Each row has a class, written after it.
[  76  -37  228 -239   12  210   15 -266   39  -64  140  285  -89 -154
   24  179  -51 -143  179  -53  -10 -156  -65   42  248   22    0   -1
  -51  143  -49   42 -144  229   52 -158 -209  164  288  -43  182] | z362
[ 199  -77  -52 -178  287   76  -77   62 -141  107  240 -339  -26   83
   52  120  117 -218 -277  279 -230  106   93 -238  184   25  205  310
 -298  401   79   65   58  268  298   67    7  163 -199 -114 -337] | z494
[ 146  -41 -112 -485  188   60  201 -217 -123  155  219  -51  147 -466
   37 -269 -106 -310 -437   69   54 -148 -160   35   28   74  -63 -130
 -567  329  -38 -216   81  517   90 -115  253 -108  124  376 -158] | z494
[-208  -29  244   61  -30   67   24 -192  -52  -33   -7  179   25  -98
  -12  124 -197  -38  294 -103   81    5 -102   17  143  116   27  143
  177   14   26   80 -128  130 -102 -101   30   72  285  -28   14] | z494
[ 140 -265 -180    2  366   93 -102   29 -109 -123   56   21  -29  -97
 -256 -129 -236  -33  148   97  -88    1  116 -141  463  112 -180  134
  -13  -15   38 -192 -228  404 -262  -39   24   10 -261   67  -93] | z895
[ -49 -334 -233  261  375 -335 -261  -94 -430  227  -56 -351  214 -181
 -339   32  -30 -424 -183 -145  203  203 -295   82 -175  -60  409  290
  148  301  -46   61 -188  280 -114   98  331  218  -67 -291 -391] | z939
[ -27  -12   64  -91  -22  164  144 -295   34   60  -17  135   -2 -268
  234   23 -189 -154  231 -108  -11   -2 -140  105   12   96   79   30
   11  -38  123   35  -81  103 -198  -82   86   59  352   11  -26] | z895
[  61  192 -135 -159  391 -326   25  178  -32  322 -286 -354   -9 -162
 -527  -11  209   63  -88 -145  161  257  -32  368   72   33  116  413
  182   83  -44 -157 -340  -92  -25   71  286   32 -279  -46  -16] | z890
[-156  -55   93  -42  -58 -139  -62  -53   36   10  -97  238   80 -221
  155 -174 -150 -115  311 -275  135   73 -141  130 -193  146   39   65
   79  -10  262  117 -227    1 -111   -6   61  -74  293  132  -57] | z296
[-150 -294 -141  389  276   14 -465  -94  -86  178  -97 -213  261  -69
 -218  174  -73 -334 -174 -183  -47 -100  -56 -254  -38  -40  257  558
 -139  441 -201  271  -25  425 -234  185  452  110 -399 -211 -458] | z362
[ 126 -177 -372 -136  214 -311  125  182 -154   61  211 -281  -71 -271
  232 -330 -192 -456  -69  -57  129   73    3   10  -33  202   49    2
 -233  123  228 -278    2  370  -67   92  -29  -84  -66  207 -223] | z557
[ -70 -296  -63  480  120 -265  202   79 -323   49  -59 -370  -11 -140
   13 -199 -310 -136 -373 -140   97  298 -154   96 -410  190  276   87
  -63   -6   99 -255 -161   83 -293  -17  383  154  -56 -289 -307] | z890
[-163 -122  116  158   23  104  104 -135  -72  -74  127  280   40  -69
   76  -22 -264  -40  215   70 -130   28 -126   75   69  187   30   94
   20   87  145  -65 -156  149 -125 -186 -144  161  404  -48   48] | z813
[-232   -7  107  -55  -12   77 -100 -247  -59   -7  -17  214  -15 -224
  -18   96 -152  -18  151 -192   78   31 -160  145   56  126   86   83
  133   10  -21   67 -121  129 -153 -116  -72  200  274  -73   19] | z296
[ 163 -329  143   35   95 -298   78  258   46  -65  -82   42  -13 -135
  408 -177 -228 -264  130    7 -373  118  -93  -42 -113  100  149  174
 -361  144  205   48    9  727 -159 -166 -165   38  146  335 -416] | z890
[-116 -408  110  181  -90 -215    5 -248 -458  189  -91 -108  252    7
   14 -329 -471 -140 -214 -181  169  222 -151  -15 -444  276  218   41
 -118 -235  -49  -64   31   59  -85  -69  571  182  -36 -213 -319] | z890
[  48  150 -332  -62  334 -154   49   83  115  159  -27   43 -104   76
  145 -235 -302  -44  -74  -73 -254  148  -88  -43   62   12  268    9
  107 -187  283  -35 -148  -87  -14   86 -111  279 -241  420 -289] | z276
[-156  -89   92  -70   51  -16   20 -102  -47  109   27    1    4 -183
  137   50 -231 -165  329 -216  -15   32  -53   44  104  201  117  147
   85  108  228   -6 -197  160 -136  -77  -25   -9  205  -17  -64] | z895
[ 220 -395  313    6  108   97  -15  -89 -388  138   48  283 -119  135
 -127 -348 -320  -38 -404  277 -705   38 -206   16  327  196   27 -378
 -246   -1  -13 -382  232  307 -225  -94  232  426 -113  181  -48] | z494
[  57  -78 -465 -518  658 -396   -6  286   55  247   37 -453  258  -97
 -210 -159  -71 -312 -457 -175  -62 -161   57 -125 -269 -188  146   -5
 -119  160  -36  -24 -234  -94   34  265  214   36 -180  360   44] | z494
[  88  -49 -108  -17  375 -106 -158 -288  -41  122 -104   72  156 -534
    9 -353 -645 -235 -176 -385  191   39 -212   20 -296   29  211 -153
   35   53   90  114 -125  145 -351  230  330   32 -353  350 -277] | z895
[-208 -149  184 -183   19   32 -144  -95  -70   70   44  312  -58 -165
  -50   59  -14  -22  223  -15  -29   -8  -91   45  169  102  -55  114
  137  -21  130  -12   22  171   -3 -159  -97  101  264  157   58] | z890
[  89 -113 -277  145  230 -195 -193   33 -213  131   79  151  316  -39
  -35 -643 -229  -44   42 -248   62  345 -125   72  -73  118  154  209
  -66  226  100  -50  -93   90 -378  298  320  188 -136   46 -310] | z557
[-135 -101  176   65 -133  -11  167 -113  -22 -120  -95  202  191 -251
  187 -186 -117 -319  236 -158   90   43 -193  123 -237  152   49   -2
  -26   58   69  111 -211   43 -233  -39  123   39  563   57  134] | z939
[ -80    8 -200   -5  223  -14   49 -288   60   52  146 -108   50  -90
  138  -87 -159 -233 -232 -180  134 -218  -49 -256  -19  -48  196  124
 -301  414 -102  202 -132  403 -117   19  310  218  -25 -126 -312] | z890
[-144 -106   38  -56   -2   -3  -61  -76   50  -18   11  342  -13 -167
   24  -10  -95  -55  314  -51   43    8  -80   38   43  161   -3   67
   62  174    5   40 -183   83 -185  -34 -127  124  348 -153  191] | z692
[-218 -157   65   34   -9    3  -80  -99   -8  -24  -21  192   56 -196
   26 -100  -46 -144  120  -66   20  -49  -94   45   69   97  -93  100
  -20  144  139   29 -150  246  -81 -109   52  -34  314   80 -127] | z557
[-131 -118  222  -78   47   91  -75 -139   -8    3   59  380   35 -211
  110  -71  -32 -110  255 -103   33  -67 -114   76   -7  120   38  -18
   30   96  193   32 -213  113  -76  -36   49   17  341   20  158] | z895
[  24  -66   85  -63   22   67  -13 -114   -6   15  -11  328  -68 -164
   51 -135   31  -90  290  -51   33  105 -114  276  175  172  -44   -3
   53   34  117 -113 -131  127  -77 -144 -137  -23  253   35   80] | z692
[ -56  -99  201   93  -60   66 -100  -86   24  -24  -10  206   55 -233
  101  -69  -49 -145  123 -175   -6   25  -97  110   -6  173   92  123
    7    0   95   21 -168  151  -29 -113  -71   85  336  181  -28] | z895
[ 167  -54 -227 -393  -58 -128  135 -145 -152 -124  359  149  -63 -233
  236 -135  150 -258 -286  288  207    1  -20  -25  118  -91  141 -325
 -319  314  127  101  138  393   29  -35 -197  402   -4  208 -395] | z895
[-125  -40  146  285   62  -61   -1 -150   95 -100  -86   51   70  -46
   98   14 -191 -165  337 -224   16  115  -86  111   92   80   80  246
   30   40   56  145 -186    1 -149   32   97   14  319  -41 -125] | z813
[ -78   86 -108 -273   72  -66   -8   94  101    7  -91  -81  167 -143
   76   40 -156 -178 -378 -124 -573  -11   -8 -150  101   21  319  225
 -332  484  215  109 -142  251  190   47  -64   30 -214  527 -140] | z362
[ -38 -274 -174   32  380  237  165  -34 -348  381   61 -232    7   80
  -53 -314 -556  102 -241  113 -108  -68 -147   46   17  205 -149   90
 -147  177 -216 -386  135  579 -287   98  340  128 -104  116 -467] | z813
[-106  -89  122  -34  -16   14  -63 -125   26 -166   41  315   61 -190
   28   14  -86 -220  216 -219    1   58 -117   75  136   28   88   78
   39  127  217  135 -308   50  -85  -94 -131  120  201  -61   28] | z276
[-132 -371  -76  413  199 -201 -247  -41 -309  238  105 -119    2  -39
 -165  -41 -285 -213 -229   -8  -94  255  -65 -140  300  150   52  370
 -157 -105  -62 -171  188  408 -335  -76  218  349 -206 -377 -717] | z276
[-114 -117 -335  -98  -12 -111   42 -137  -24  107  -19 -380  193 -448
  -23 -155 -425 -426 -458 -504   87 -133 -221   39 -217   28  213   90
    6  -43    2   -1  -52   19   51  288  148   33 -268  351 -294] | z939
[ 223   77 -309  -48  255 -190  117  179  110   31  219 -171   34 -174
   92 -151 -321 -182 -296 -264 -359   29   10  188  220  197  341  -19
 -115  227  147 -145 -104 -177 -130   89  -90  145 -512  521 -139] | z890
[ -67  -47  279  -74  -24   78   13 -330    1    4  -45  225   33 -155
  -28  164  -52  -78   78  -97  137  -26  -63    4  171   16   73  -18
  -31   10   11  138 -200  139  -11 -166   21  -37  260  -33  -40] | z296
[ 178 -518  196  395  465  213 -332  -40 -330 -107   84   94   34  110
  -97 -156 -695 -364  -19  -98 -173  241 -229 -124  107  231 -117  401
 -383  207  -87   28  -82  518 -374  -56  453  231 -148 -284 -604] | z939
[ -85 -280   65   11  -17   74 -193 -175   47 -125   71  322   -3 -177
   25 -136 -232 -101  406   40  130  -38 -115   18  115  283  -31   94
  -44    5   46   58 -236  280 -144 -149 -108   32  340    8   40] | z557
[ -48  -68  153 -290  124  131   70 -140   57   -5  129  268    9 -226
  -23   95    6  -47   98  -18   44 -147 -159   52  113   22   39  -76
   62  -43   53   28 -168  199  -91 -140 -147  -45  344   82  210] | z276
[ 189 -299  100  325  209  138 -371 -192 -386 -143  295  478   48    7
 -149   73   73   19 -407  -24 -362  134   43 -266  396  266  189  459
  -24   37  117  149   35  305 -135   42  350  349 -609 -641 -491] | z813
[ 249 -131 -445  -55  204 -242  -17  210  -28  -55  253  136   63   33
 -208   -1  -37   26 -157  156 -274  108  -48 -328  487  -24  116  205
  -45  343   80    1 -111  177    1  -41 -119  -32 -474 -224 -321] | z557
[ 119 -190  324  636  547 -169 -211   11 -326  -33  -97 -148  106  152
 -181  247 -271 -105  -95  -70 -584  366 -283  164  101  164  233  415
 -115   55 -198   66   -1  138 -143  169  524  230  -89 -592 -483] | z939
[ -71  -73  314   86 -141  171   72 -206  -22  -29  -32   97   63 -109
   12  -33  -53  -58  157 -162  -36  -45  -30  176  191   85   35  -11
  113   84   81  -62 -248   11   31 -165   29  -58  237   54  169] | z692
[-163 -176  178  -25  -69  140   -5 -221  -56   -4  -18   97  -27 -125
   47  171    4 -168  195 -133  -30   -6  -85  146   92  220   78  152
    1 -134  134   -8 -205    5    2 -111   63   36  344 -121   52] | z296
[  72 -399 -120   39  214   47 -153   31 -383   61   21 -197  123   15
 -163 -210 -502 -262 -154   22 -472  110 -208  223  258  183   -5  325
 -135  223  -24 -158  162  478 -330  -53  350  236 -214  274 -351] | z939
[   7   69  -44  -80  184 -456   69  191  -51   45  342  290  152  -27
  122 -213 -194 -230 -279   80 -462  187  111  -65  509  136  165  276
 -315  314  527   31  -91  270  -55 -194   -3  311 -245  312 -591] | z895
[  53   29  -19  275  217    0  390   -7 -166  102   80 -541   65    6
  210  327  -22    1 -159  149 -335   10  -13  256  231   20  186  413
 -290  124  -33 -194   84  385  210  -54  476 -135 -286 -154 -591] | z813
[ 121  -81 -452 -640  409 -138  110  129  -77  103  143   24 -453  -69
   67  348  175  -11 -152  203 -247   74   78 -229  303  152  189  -59
   95   76  267 -113 -101    1  166  -85 -302   18 -243 -167   35] | z939
[ 108   63 -219 -108  334  -20  222    3  -17  137   86 -645   72   18
 -305  343 -364  -73  -11  151 -176  -28   74 -199  296   13   91  211
  -69  309 -209  -61 -127  -28   39  154   25  -31 -337 -263  -45] | z362
[ -74 -163  165 -142  163  -38  124 -127   34  -42   46  402  -31  -87
   -1   19 -148 -139  326   84 -123  -55  -94   -3  235  202  -35   25
   40 -160  152   23 -249  177 -213 -157  -84  108  361 -117   93] | z813
[  69  222 -203 -271  345 -205  228  227   94  154  -84   76 -151 -175
  -64 -190  -23  188 -322  144 -139   35  141  -67   46  -58  -63 -243
   48  135  349  -82 -126  -58 -133   59   10  -53 -736  238 -261] | z557
[ -11 -218  118  -44    0   32  -18  -51   44  -87   41  252  -40 -120
  104  -94 -134 -138  370  -58  -80  -23   41   78  210  184 -141  123
 -125   42  157  -37 -224  200 -188 -123  -57   46  248  -49   23] | z296
[  28  -93  -87  149  234 -286   43  231 -209 -106  384 -139  151  163
  -51  -86 -280   77 -173   58 -460  244 -260 -240  388   84  234  175
 -160  365  277   -3   67  235  -66   59  190 -130 -290 -135 -510] | z890
[ 139 -216  -24  161   82 -145  214   93 -194   -9   67 -148  -75  160
    0  334 -212  -53 -127  -57 -183   37   14 -364  264  122  233  105
 -142  449 -113  -59 -270  131  -99  -71  255  -43    9 -522 -114] | z813
[  91 -489  -74 -170  406   38   29 -140 -307    6  173  -38  -34    4
 -102 -106  -19 -468 -176  193 -470  106  -11  -28  584  218  -68  167
 -378   38  150 -214   39  463 -298 -221  363  175 -116 -243 -313] | z692
[ 211  -62 -119 -258  314 -225    0 -119   83  104   77   97   46 -271
  -14 -108 -141  -19 -332   45 -304 -154 -183  -15   84  -10  169  -46
 -474  241    5  -48 -107  553   75 -191   71   73   52  352 -287] | z813
[  93 -158   63  253  107 -393  117  397 -248  105  -23 -474  198  124
  -12 -173 -350 -300 -189 -233 -568  331  -12  278  156  237   95  461
 -442  405  160 -314 -173  159  137 -102  314   50 -357 -109 -505] | z692
[ -32 -156  116  337  168 -126  -35  121 -226  109 -273 -360  -83   91
 -114 -433 -479  415   62  286 -228  411  -74   23   27  280  -12  302
   -1  160  215  -60   30  507 -288  143  319  -64 -619 -132 -714] | z494
[ -36 -250  -84 -254  143  131   38 -450 -427  534 -164 -621  185 -201
  -37 -310 -389 -321 -120 -108  386  109 -242 -111 -232  -36  453 -132
   43  229  -29   44  104  354 -395  160  690   68 -424  186 -398] | z692
[ -16 -232 -147  250  249 -297 -195  192 -114  224   61 -333  -12   63
  211  -16 -381 -130  216  141 -292  263   72  -34  184  175  210  457
 -262  407  275  -36  -68  520  -64 -147  -39  121 -236  -88 -747] | z895
[ -79 -145   12   -2  -49 -130   59 -118  -34   23   71  179   38  -77
   47   53 -270  -88  379 -151   30   -2 -100  141   29  181   31   35
   53   94  209   60 -205    8 -123  -40 -102   65  201  -77 -113] | z276
[ 176 -112  216  -27  372 -117  -63   57  -88  183   -1 -202   -9 -204
  237  154 -286  -88 -431 -122 -167   90   -7   54   41  147  144  198
 -433 -294 -329  -91  351  530 -243  -13  464  -68 -225   66 -484] | z895
[-172 -324  188   22 -127  106   40 -205  -29  -59  133  345   20  -95
   39  -84  -91  -47  189   82  -63   17 -179  138  111  310   -2  -16
  -69 -203   85  -54   19  110 -248 -174  -93  157  549  209  -20] | z362
[ -39 -100  182 -171   30  139   58 -121  -96 -106   80  227  -12 -190
   -1  157  -37 -126  151  -40 -117  -72  -97   62   93  145  -38   25
  -64   31   61  -69 -153  165    4 -131  -22   74  320  -39  181] | z362
[ -56  -74   70  536  232 -175   35   54 -128   23  -45 -414  -23    2
 -111   47 -258 -286  133  -77 -361  194  -31   42  545  -25 -215  453
 -158  125  218 -154 -100  266 -214  -61  467  -45 -312 -556 -723] | z296
[-151 -199  213  190  -74   43   59 -206  -15  -70   73  193  -73  -22
   24  -28 -127   -5  235 -105  -19  -10 -103  130  295  247  -11   49
   38  -58   72  -85 -144   80 -109 -169    8   24  379   -3  -50] | z813
[ -36 -116  160   12  114  -80  -16   16   31  -70   84  299   -6  -48
   34  -68 -178 -120  123 -232  -63  102 -206   73  120  211   46   59
   64  -77   16   24 -177  -29 -231  -47  -49   24  433  -85   99] | z939
[ -90 -147  240   80 -141  182  -22  -94   49 -136   15  274   14 -100
  146 -112  -70 -118   60  -24 -115  -52  -91    8   60   49  -33   79
 -136  199   44    8 -148  203  -54 -128   76   39  385  -57  164] | z692
[ -85 -167   81 -110  -84   43   36 -137   64  -39  -75  182   21 -304
  200 -156  -94 -271  203  -96  -27   12 -176   86 -125   65   45  -16
  -97   89  241   71 -150  129  -99  -59  -15  111  393  244  -54] | z890
[-190 -157  244  110   24  100 -116 -127 -149 -135  105  429   -8  -51
   -6 -153 -227  -76  191  -21  -87   13 -181  157  207  191 -222 -135
   -4  105  182  -97 -232  151 -142 -233   35   91  497 -100  -29] | z692
[ 439 -258  -34 -262  424 -199  316 -164   72  -57  221   67  -69  -60
  137  -28  -43    9 -150  337 -184   41  144 -277  212  130  364 -104
 -225 -252    2   66   70  291  -16   -1 -205   83 -179  311 -117] | z813
[  18  -49  -17  101   31   91  122 -363  -66  -97   17 -128  -56 -152
 -145  172 -274 -196    7  131  185  129  -58 -185  376 -107  -18   73
 -195  -28  177   85 -148   68 -265   26  430   63 -100 -299 -392] | z890
[  51 -196   53 -203  184  221   36  -12 -421  255   14 -233  113  -66
  -44   -6 -312   43 -899 -159 -480  -94 -107   54  -18   51  371   35
   56  206 -283 -305  253  160  181  290  441   28 -298  477  204] | z362
[ -93 -370 -141  299  104 -137  -16  -73 -259  -22  120  -56   80 -172
  159  -53 -521 -216  137   94   21  201  -80 -155   -3  328  233  292
  -53  348   95   70  -11  293 -470 -114  398   11 -202 -287 -341] | z362
[   0 -143 -133  230  290 -105   32   99 -220  194    0 -435  247  124
   93  164 -430 -476 -190 -375 -311  -16   42   10  143   26   94  373
 -181  185  -50  -82 -174  280  100  114  175  105 -250 -136 -689] | z362
[ -40 -263  229   72  -14    8  -51 -108  -53 -128   72  475   71 -227
   69  -29 -113 -142  230 -191    4   77 -164    2   51  126  143   73
  130  -64  166   14 -324   77 -131 -144  -44   89  476  -91  165] | z895
[-101  -22  206  -54   15   -3   91  -92   49 -101   71  190   -1 -205
   65  142  -77   22   96  -71 -197  -84  -33   26  244   95  107  159
   71  122  120   52 -132  231   -8  -76  -50  -15   66   13   65] | z494
[  66 -396   -8  -61  288 -259 -272  -31 -230  -19  330  114  -76   85
    0 -266 -247    7  153 -144  349  121  -34 -368  119  295  165  -68
   71  -23  135  153  -66  199  -72  161   90  -61 -474 -239 -431] | z276
[ -49  -46  158    7   54  -82   83 -107   30  -33    9  119   85 -167
   14  190  -17 -112  177  -54  -65  126  -98  133  163   11  136  150
  106  -42   29   72  -75    4  -49  -94  -92   12  311  -69   28] | z895
[ -42   38  213  -60  125   46   44  -67  -17  -77  187  325  -66  -29
   60  220  -51  278  189  188  -89   79   40  -69  256  182  186  -57
  155   86  105   44 -187    1    2 -190 -251   24  207   25  133] | z362
[-107 -166  212  -77  -53  110   97 -163 -100  -51   23  229   78 -188
   40   47 -109  -97  199  -18   11  -10 -154   96    1  192  -24  -38
  -51   73   48   22  -49  193  -66  -70   -7   13  344  163  -41] | z692
